Below are the code and all the weights of a small trained network. Each question names an input and a target symbol and asks about switching units off, where a switched-off unit gives its printed mean instead of its output.

import numpy as np


def w(rows, s, z=0):
    codes = np.array(rows[::2]) - 128.0
    scale = np.full(codes.shape[1], s)
    scale[-1] = z or s
    return codes * scale


def norm(h):
    return h / np.sqrt((h * h).mean(-1, keepdims=True) + 1e-5)


def f(y):
    return np.maximum(y, 0)


def softmax(a):
    e = np.exp(a - a.max(-1, keepdims=True))
    return e / e.sum(-1, keepdims=True)


def log_softmax(a):
    a = a - a.max(-1, keepdims=True)
    return a - np.log(np.exp(a).sum(-1, keepdims=True))


def net(x, mask):
    ids = ['ΠΨαβδζθλμξστφω'.index(c) for c in x.split()]
    T = len(ids)
    res = E[ids] + P[:T]
    u = 0
    for l in range(2):
        r = norm(res)
        for j in range(2):
            rows = slice(4 * j, 4 * j + 4)
            q, k, v = (r @ M[l][rows].T for M in (Q, K, V))
            z = softmax(np.where(np.tri(T) > 0, q @ k.T / 4**0.5, -1e9)) @ v
            o = O[l][rows]
            res = res + np.where(mask[u + j], z, o[:, -1]) @ o[:, :-1]
        u += 2
        y = f(norm(res) @ A[l][:, :-1].T + A[l][:, -1])
        res = res + np.where(mask[u : u + 4], y, B[l][:, -1]) @ B[l][:, :-1]
        u += 4
    return log_softmax(norm(res)[-1] @ U[:, :-1].T + U[:, -1])


Q, K, V, O, A, B = {}, {}, {}, {}, {}, {}
E = w([
[159,158,208,152,147,97,80,122],'Π',
[100,120,158,138,103,36,86,101],'Ψ',
[6,100,111,119,85,220,118,130],'α',
[63,206,106,3,26,171,136,113],'β',
[111,172,122,196,75,100,171,113],'δ',
[127,225,62,125,164,129,135,47],'ζ',
[139,71,176,154,180,74,104,153],'θ',
[123,140,149,84,124,88,136,215],'λ',
[185,59,128,134,106,111,113,57],'μ',
[188,130,63,121,117,150,133,188],'ξ',
[194,96,99,119,21,136,73,157],'σ',
[117,73,90,115,105,59,130,109],'τ',
[150,191,103,118,70,114,94,175],'φ',
[62,99,68,151,147,138,140,185],'ω',
],0.02)
P = w([
[33,97,145,90,92,187,109,146],'0',
[87,118,149,110,94,140,77,137],'1',
[91,135,138,123,111,121,84,139],'2',
[98,149,124,125,113,104,96,137],'3',
[108,159,126,132,118,91,100,142],'4',
[115,161,118,136,125,78,105,141],'5',
[124,161,118,137,131,65,112,138],'6',
[134,164,112,139,133,53,123,144],'7',
[142,168,118,144,136,37,130,149],'8',
[165,172,120,136,140,26,153,162],'9',
[146,175,114,187,125,5,130,147],'10',
],0.011)
Q[0] = w([
[142,116,132,206,104,207,183,175],'0.h1',
[74,135,112,74,136,162,142,73],'0.h1',
[193,216,63,148,117,41,32,173],'0.h1',
[174,157,102,156,141,3,20,129],'0.h1',
[194,109,182,219,75,117,14,38],'0.h2',
[50,101,56,115,160,71,143,99],'0.h2',
[159,108,91,172,139,216,102,59],'0.h2',
[252,135,104,190,88,81,122,113],'0.h2',
],0.0071)
K[0] = w([
[156,125,100,2,129,125,39,111],'0.h1',
[186,91,141,116,73,93,75,152],'0.h1',
[158,118,163,212,126,80,238,144],'0.h1',
[150,155,93,192,114,61,166,122],'0.h1',
[149,85,107,55,169,137,22,127],'0.h2',
[89,137,79,186,130,66,114,140],'0.h2',
[111,127,91,131,172,210,38,38],'0.h2',
[212,116,93,48,190,120,28,182],'0.h2',
],0.0072)
V[0] = w([
[148,165,130,191,93,102,255,123],'0.h1',
[165,115,186,166,155,116,188,127],'0.h1',
[153,143,137,183,91,217,225,136],'0.h1',
[140,103,204,104,59,136,171,150],'0.h1',
[101,110,116,193,137,132,132,153],'0.h2',
[129,158,153,166,60,87,215,138],'0.h2',
[70,136,76,64,152,126,5,122],'0.h2',
[174,121,136,157,119,83,148,156],'0.h2',
],0.0075)
O[0] = w([
[144,80,142,105,156,148,55,105,174],'0.h1',
[135,142,137,19,151,118,84,79,80],'0.h1',
[43,135,96,132,173,141,50,122,37],'0.h1',
[66,137,122,101,151,187,91,107,125],'0.h1',
[110,113,62,209,134,108,137,143,154],'0.h2',
[128,132,146,141,105,115,77,119,141],'0.h2',
[141,166,116,112,89,163,254,172,252],'0.h2',
[185,121,99,153,136,130,86,95,162],'0.h2',
],0.008,0.0045)
A[0] = w([
[188,123,214,152,94,153,57,130,233],'0.n1',
[82,55,192,121,108,94,190,32,195],'0.n2',
[133,139,149,150,163,158,194,3,149],'0.n3',
[93,98,239,130,230,104,210,90,252],'0.n4',
],0.0057,0.0033)
B[0] = w([
[111,163,61,168,175,160,163,80,254],'0.n1',
[105,150,178,92,114,160,176,160,220],'0.n2',
[155,74,168,189,59,104,108,133,177],'0.n3',
[174,133,120,185,1,192,109,162,236],'0.n4',
],0.0093,0.0035)
Q[1] = w([
[143,115,63,123,49,156,115,130],'1.h1',
[122,116,178,70,214,193,184,168],'1.h1',
[143,168,150,247,10,60,60,156],'1.h1',
[112,190,128,131,116,127,133,128],'1.h1',
[134,72,185,74,189,159,154,158],'1.h2',
[113,111,182,155,121,162,154,182],'1.h2',
[196,128,77,196,47,122,53,125],'1.h2',
[104,117,141,153,108,59,120,152],'1.h2',
],0.014)
K[1] = w([
[109,141,107,183,185,40,117,117],'1.h1',
[11,116,139,104,106,199,213,140],'1.h1',
[237,154,137,66,116,43,124,107],'1.h1',
[180,73,126,144,134,90,188,148],'1.h1',
[78,163,114,116,90,207,131,120],'1.h2',
[97,147,143,48,108,145,142,127],'1.h2',
[149,157,96,133,148,28,112,108],'1.h2',
[240,151,122,96,146,141,129,109],'1.h2',
],0.012)
V[1] = w([
[171,149,160,115,128,118,53,201],'1.h1',
[115,117,210,122,225,112,162,169],'1.h1',
[132,112,173,188,125,127,112,33],'1.h1',
[73,249,134,102,162,135,133,89],'1.h1',
[50,106,124,175,64,30,99,166],'1.h2',
[128,128,171,218,145,150,121,158],'1.h2',
[100,196,154,140,91,96,187,117],'1.h2',
[106,131,186,126,78,64,50,133],'1.h2',
],0.012)
O[1] = w([
[123,200,125,126,120,180,123,251,158],'1.h1',
[84,197,188,139,244,153,162,100,9],'1.h1',
[101,71,192,222,71,148,124,85,96],'1.h1',
[123,217,137,182,122,66,104,104,75],'1.h1',
[103,67,138,91,176,66,128,182,254],'1.h2',
[140,92,160,215,124,180,70,210,180],'1.h2',
[71,128,163,153,129,119,41,116,246],'1.h2',
[139,101,200,108,106,85,107,160,146],'1.h2',
],0.011,0.008)
A[1] = w([
[150,56,71,29,84,157,81,132,254],'1.n1',
[140,123,69,180,140,74,179,95,231],'1.n2',
[118,76,199,184,64,101,144,188,60],'1.n3',
[151,188,67,21,253,179,44,163,237],'1.n4',
],0.0081,0.0036)
B[1] = w([
[139,172,141,125,193,126,96,44,254],'1.n1',
[249,63,190,184,203,94,188,171,167],'1.n2',
[213,151,112,88,138,164,173,136,237],'1.n3',
[178,101,192,202,189,120,133,45,185],'1.n4',
],0.011,0.0094)
U = w([
[147,183,195,181,74,198,114,138,103],'Π',
[127,101,217,79,69,77,162,159,91],'Ψ',
[71,103,115,137,112,155,139,132,254],'α',
[116,159,165,75,100,154,124,89,236],'β',
[79,54,166,151,151,153,9,111,109],'δ',
[145,141,115,194,81,91,158,93,151],'ζ',
[163,99,166,113,120,214,164,185,145],'θ',
[122,164,218,109,189,115,160,145,113],'λ',
[161,68,168,116,92,197,131,46,135],'μ',
[166,135,84,135,184,188,116,85,153],'ξ',
[165,91,52,76,62,152,93,130,65],'σ',
[130,72,136,54,147,70,196,105,103],'τ',
[144,193,80,111,94,99,105,181,84],'φ',
[100,56,85,168,159,95,173,186,94],'ω',
],0.012,0.0084)

Each question gives the input, a string of symbols that net reads in full, and the target symbol t.
The units are the heads (4 rows each of Q, K, V and O) and the neurons (one row each of A and B). Each row of codes is followed by its name. A weight is (code - 128) times the scale printed after its matrix; where a second scale follows, it is the last column's (O, A, B and U).
mask holds one flag per unit, layer by layer, with each layer's heads first. A switched-off unit (its flag False) gives its mean, the last column of its rows in O or B, instead of its output. The means were averaged over made-up inputs and are rounded, as every weight is.
A unit's drop is (log p(t) with every unit on - log p(t) with that unit switched off) / (log p(t) with every unit on - log p(t) with every unit switched off).
The circuit of an input: a set's keep is (log p(t) with only the set's units on - log p(t) with every unit switched off) / (log p(t) with every unit on - log p(t) with every unit switched off). Starting from all 12 units, units are removed one at a time, each time the one whose removal leaves the highest keep (on an exact tie, the one counted first), for as long as the keep stays at least 0.8.
units of the circuit, in order: the units of the circuit, biggest drop first
unit that matters most: the unit with the biggest drop
k most important neurons: the k neurons with the biggest drops, biggest first
k most important neurons of layer l: the k neurons of layer l with the biggest drops, biggest first
heads that matter: for each layer, one digit per head in row order, 1 if its drop is at least 0.15 and else 0, layers parted by /
input ω θ δ ζ ζ ξ μ ζ, target μ: units of the circuit, in order	[1.h1]
input δ φ β Π θ θ α σ Π, target σ: heads that matter	10 / 10
input λ μ ω Π δ, target Π: 2 most important neurons	[1.n3; 0.n1]
input α ξ θ μ ζ, target ζ: 2 most important neurons	[0.n2; 0.n3]
input θ φ θ Ψ ζ δ ξ, target δ: units of the circuit, in order	[0.h1; 1.h2]
input ζ β θ Ψ Ψ θ, target Ψ: heads that matter	00 / 01
input θ φ δ Ψ δ, target Ψ: heads that matter	00 / 01
input θ μ ξ τ, target τ: units of the circuit, in order	[0.h1; 1.h1; 0.n2; 0.n4]
input ξ φ δ, target φ: heads that matter	00 / 10
input θ Π θ ζ θ, target ζ: 2 most important neurons	[0.n1; 0.n2]
input Ψ ξ θ μ δ β τ τ θ, target τ: heads that matter	00 / 01
input ζ θ θ θ τ, target τ: units of the circuit, in order	[1.h1; 0.n4; 0.h1; 1.n1]
input σ Π θ δ, target θ: heads that matter	10 / 10
input ξ λ δ, target λ: heads that matter	00 / 10
input δ α ξ μ ξ α, target ξ: unit that matters most	1.h2
input σ μ λ ω θ Ψ ζ θ λ δ, target λ: heads that matter	01 / 10
input ζ δ ζ ξ σ θ, target σ: heads that matter	00 / 10
input θ ω Ψ Ψ θ ω ω λ, target λ: heads that matter	01 / 10
input θ Π δ θ τ, target θ: 2 most important neurons of layer 0	[0.n2; 0.n3]
input δ τ ζ, target τ: units of the circuit, in order	[1.h2]
input Ψ ω δ, target ω: heads that matter	11 / 11
input ξ τ δ ζ, target δ: 2 most important neurons	[0.n4; 1.n3]
input ω λ ξ δ β θ θ β, target θ: units of the circuit, in order	[1.h2; 1.h1]
input Ψ θ φ ζ Ψ β θ θ δ, target θ: 2 most important neurons	[1.n3; 0.n4]
input Ψ ξ θ μ ζ θ δ ξ ξ ω, target ξ: 2 most important neurons of layer 1	[1.n4; 1.n1]
input φ λ θ δ δ, target δ: heads that matter	10 / 01
input ξ μ δ δ, target δ: units of the circuit, in order	[0.h1]
input β ζ Π, target Π: units of the circuit, in order	[1.h2; 1.h1]
